Here is a tiny trained network, its code and every weight. The questions are about switching its units off for an input and a target symbol, where a switched-off unit gives its printed mean instead of its output.

import numpy as np


def w(rows, s, z=0):
    codes = np.array(rows[::2]) - 128.0
    scale = np.full(codes.shape[1], s)
    scale[-1] = z or s
    return codes * scale


def norm(h):
    return h / np.sqrt((h * h).mean(-1, keepdims=True) + 1e-5)


def softmax(a):
    e = np.exp(a - a.max(-1, keepdims=True))
    return e / e.sum(-1, keepdims=True)


def log_softmax(a):
    a = a - a.max(-1, keepdims=True)
    return a - np.log(np.exp(a).sum(-1, keepdims=True))


def net(x, mask):
    ids = ['Γαβζθμξτψ'.index(c) for c in x.split()]
    T = len(ids)
    res = E[ids] + P[:T]
    u = 0
    for l in range(3):
        r = norm(res)
        for j in range(3):
            rows = slice(3 * j, 3 * j + 3)
            q, k, v = (r @ M[l][rows].T for M in (Q, K, V))
            z = softmax(np.where(np.tri(T) > 0, q @ k.T / 3**0.5, -1e9)) @ v
            o = O[l][rows]
            res = res + np.where(mask[u + j], z, o[:, -1]) @ o[:, :-1]
        u += 3
    return log_softmax(norm(res)[-1] @ U[:, :-1].T + U[:, -1])


Q, K, V, O = {}, {}, {}, {}
E = w([
[104,70,96],'Γ',
[92,77,108],'α',
[117,52,92],'β',
[92,89,105],'ζ',
[85,84,110],'θ',
[159,196,211],'μ',
[177,164,126],'ξ',
[148,81,240],'τ',
[9,173,125],'ψ',
],0.014)
P = w([
[191,2,89],'0',
[205,60,172],'1',
[192,104,188],'2',
[156,90,168],'3',
[135,85,140],'4',
[122,79,130],'5',
[107,76,116],'6',
[117,81,126],'7',
[120,47,115],'8',
[142,8,93],'9',
],0.0037)
Q[0] = w([
[207,151,54],'0.h1',
[174,253,145],'0.h1',
[137,56,140],'0.h1',
[112,106,168],'0.h2',
[99,128,177],'0.h2',
[128,70,150],'0.h2',
[58,144,88],'0.h3',
[126,102,70],'0.h3',
[226,83,124],'0.h3',
],0.011)
K[0] = w([
[2,205,134],'0.h1',
[76,139,20],'0.h1',
[99,98,247],'0.h1',
[29,135,83],'0.h2',
[4,105,47],'0.h2',
[19,185,195],'0.h2',
[69,111,21],'0.h3',
[217,117,40],'0.h3',
[223,116,226],'0.h3',
],0.0073)
V[0] = w([
[129,188,76],'0.h1',
[2,199,192],'0.h1',
[117,160,166],'0.h1',
[32,102,37],'0.h2',
[151,128,83],'0.h2',
[184,91,76],'0.h2',
[58,214,77],'0.h3',
[46,88,154],'0.h3',
[213,137,166],'0.h3',
],0.0073)
O[0] = w([
[168,132,119,30],'0.h1',
[100,157,194,38],'0.h1',
[116,32,149,102],'0.h1',
[193,114,101,200],'0.h2',
[148,144,113,131],'0.h2',
[254,11,95,180],'0.h2',
[181,160,6,3],'0.h3',
[149,65,169,182],'0.h3',
[96,180,197,118],'0.h3',
],0.0042,0.0049)
Q[1] = w([
[10,84,70],'1.h1',
[223,136,217],'1.h1',
[180,107,179],'1.h1',
[115,104,173],'1.h2',
[219,182,93],'1.h2',
[85,127,157],'1.h2',
[174,181,202],'1.h3',
[139,93,146],'1.h3',
[92,100,28],'1.h3',
],0.011)
K[1] = w([
[38,147,117],'1.h1',
[163,73,161],'1.h1',
[148,2,180],'1.h1',
[28,74,159],'1.h2',
[228,69,184],'1.h2',
[41,152,142],'1.h2',
[55,252,96],'1.h3',
[87,32,130],'1.h3',
[203,127,120],'1.h3',
],0.0088)
V[1] = w([
[59,105,130],'1.h1',
[154,121,86],'1.h1',
[97,151,91],'1.h1',
[90,136,69],'1.h2',
[84,135,9],'1.h2',
[89,105,124],'1.h2',
[197,134,170],'1.h3',
[122,112,113],'1.h3',
[101,62,124],'1.h3',
],0.011)
O[1] = w([
[134,158,162,173],'1.h1',
[103,72,179,148],'1.h1',
[154,185,254,93],'1.h1',
[87,183,144,129],'1.h2',
[74,207,171,143],'1.h2',
[107,126,142,174],'1.h2',
[244,37,119,127],'1.h3',
[154,172,128,160],'1.h3',
[126,200,160,254],'1.h3',
],0.0066,0.0065)
Q[2] = w([
[139,91,99],'2.h1',
[138,140,96],'2.h1',
[160,114,254],'2.h1',
[199,61,92],'2.h2',
[168,73,186],'2.h2',
[119,145,110],'2.h2',
[179,149,161],'2.h3',
[102,79,125],'2.h3',
[114,134,86],'2.h3',
],0.018)
K[2] = w([
[180,161,122],'2.h1',
[100,85,85],'2.h1',
[111,133,247],'2.h1',
[107,35,165],'2.h2',
[68,130,219],'2.h2',
[129,126,62],'2.h2',
[120,96,84],'2.h3',
[67,213,139],'2.h3',
[166,171,176],'2.h3',
],0.013)
V[2] = w([
[206,168,176],'2.h1',
[247,124,73],'2.h1',
[143,80,178],'2.h1',
[99,83,36],'2.h2',
[106,133,50],'2.h2',
[173,109,157],'2.h2',
[154,115,233],'2.h3',
[205,136,207],'2.h3',
[83,146,83],'2.h3',
],0.011)
O[2] = w([
[236,216,145,106],'2.h1',
[216,173,114,147],'2.h1',
[79,183,155,253],'2.h1',
[128,183,50,179],'2.h2',
[90,246,87,88],'2.h2',
[192,91,115,169],'2.h2',
[176,132,164,172],'2.h3',
[254,183,172,124],'2.h3',
[102,68,101,77],'2.h3',
],0.0072,0.0053)
U = w([
[48,255,210,208],'Γ',
[67,129,175,143],'α',
[178,34,228,130],'β',
[58,84,110,130],'ζ',
[88,111,89,93],'θ',
[188,194,66,215],'μ',
[208,246,185,173],'ξ',
[131,30,44,52],'τ',
[99,122,75,2],'ψ',
],0.015,0.0049)

Each question gives the input, a string of symbols that net reads in full, and the target symbol t.
The units are the heads (3 rows each of Q, K, V and O). Each row of codes is followed by its name. A weight is (code - 128) times the scale printed after its matrix; where a second scale follows, it is the last column's (O and U).
mask holds one flag per head, layer by layer. A switched-off head (its flag False) gives its mean, the last column of its rows in O, instead of its output. The means were averaged over made-up inputs and are rounded, as every weight is.
A unit's drop is (log p(t) with every unit on - log p(t) with that unit switched off) / (log p(t) with every unit on - log p(t) with every unit switched off).
The circuit of an input: a set's keep is (log p(t) with only the set's units on - log p(t) with every unit switched off) / (log p(t) with every unit on - log p(t) with every unit switched off). Starting from all 9 units, units are removed one at a time, each time the one whose removal leaves the highest keep (on an exact tie, the one counted first), for as long as the keep stays at least 0.8.
circuit, biggest first: the units of the circuit, biggest drop first
most important unit: the unit with the biggest drop
heads that matter: for each layer, one digit per head in row order, 1 if its drop is at least 0.15 and else 0, layers parted by /
drop when u is switched off: that unit's drop, to one decimal
input μ Γ β Γ ξ ζ Γ ξ β ζ, target μ: circuit, biggest first : (2.h1)
input ξ ξ μ α, target μ: circuit, biggest first : (2.h1, 1.h1)
input Γ β Γ ζ μ α, target ξ: heads that matter : 010 / 000 / 101
input μ τ Γ ζ, target β: heads that matter : 111 / 001 / 001
input β α τ β ξ θ β τ α, target β: circuit, biggest first : (2.h3, 1.h2)
input β ψ μ τ, target Γ: circuit, biggest first : (0.h3, 1.h3)
input ξ ζ β β Γ β μ ψ τ, target Γ: circuit, biggest first : (1.h3, 0.h3)
input ξ Γ Γ ξ β, target μ: heads that matter : 000 / 000 / 110
input Γ ψ Γ Γ ξ, target Γ: heads that matter : 011 / 001 / 000
input ψ μ θ μ θ β α τ τ ζ, target Γ: circuit, biggest first : (0.h2, 1.h1)
input τ ψ β, target Γ: circuit, biggest first : (0.h3, 1.h2)
input β β β, target τ: heads that matter : 010 / 100 / 010
input ξ ξ ζ τ α θ, target β: circuit, biggest first : (1.h3, 2.h3)
input μ τ ψ τ ξ, target Γ: circuit, biggest first : (0.h2)
input θ Γ β μ Γ Γ τ Γ, target β: heads that matter : 011 / 111 / 001
input β β Γ α, target τ: circuit, biggest first : (0.h2, 2.h2)
input β β β Γ β Γ θ μ θ θ, target ξ: heads that matter : 011 / 000 / 001
input α μ α, target ξ: heads that matter : 010 / 000 / 100
input β ζ μ ψ τ τ β μ τ μ, target β: heads that matter : 000 / 010 / 010
input β β β β μ μ Γ Γ, target ξ: heads that matter : 000 / 000 / 101
input Γ Γ Γ τ β α, target β: most important unit : 0.h2
input β β τ β θ ψ θ Γ, target Γ: circuit, biggest first : (1.h2, 1.h1)
input ζ Γ ζ Γ β β α μ Γ ζ, target ξ: heads that matter : 011 / 000 / 001
input β ξ θ τ ζ, target β: heads that matter : 100 / 011 / 011
input ξ Γ β β β β ξ θ, target μ: heads that matter : 010 / 000 / 110
input μ μ Γ τ β β β, target β: heads that matter : 111 / 001 / 001
input Γ μ α τ β τ β, target β: most important unit : 2.h3
input μ β τ ξ, target β: heads that matter : 000 / 001 / 010
input ξ β μ β ξ Γ ζ ξ ξ θ, target μ: drop when 0.h1 is switched off : 0.2
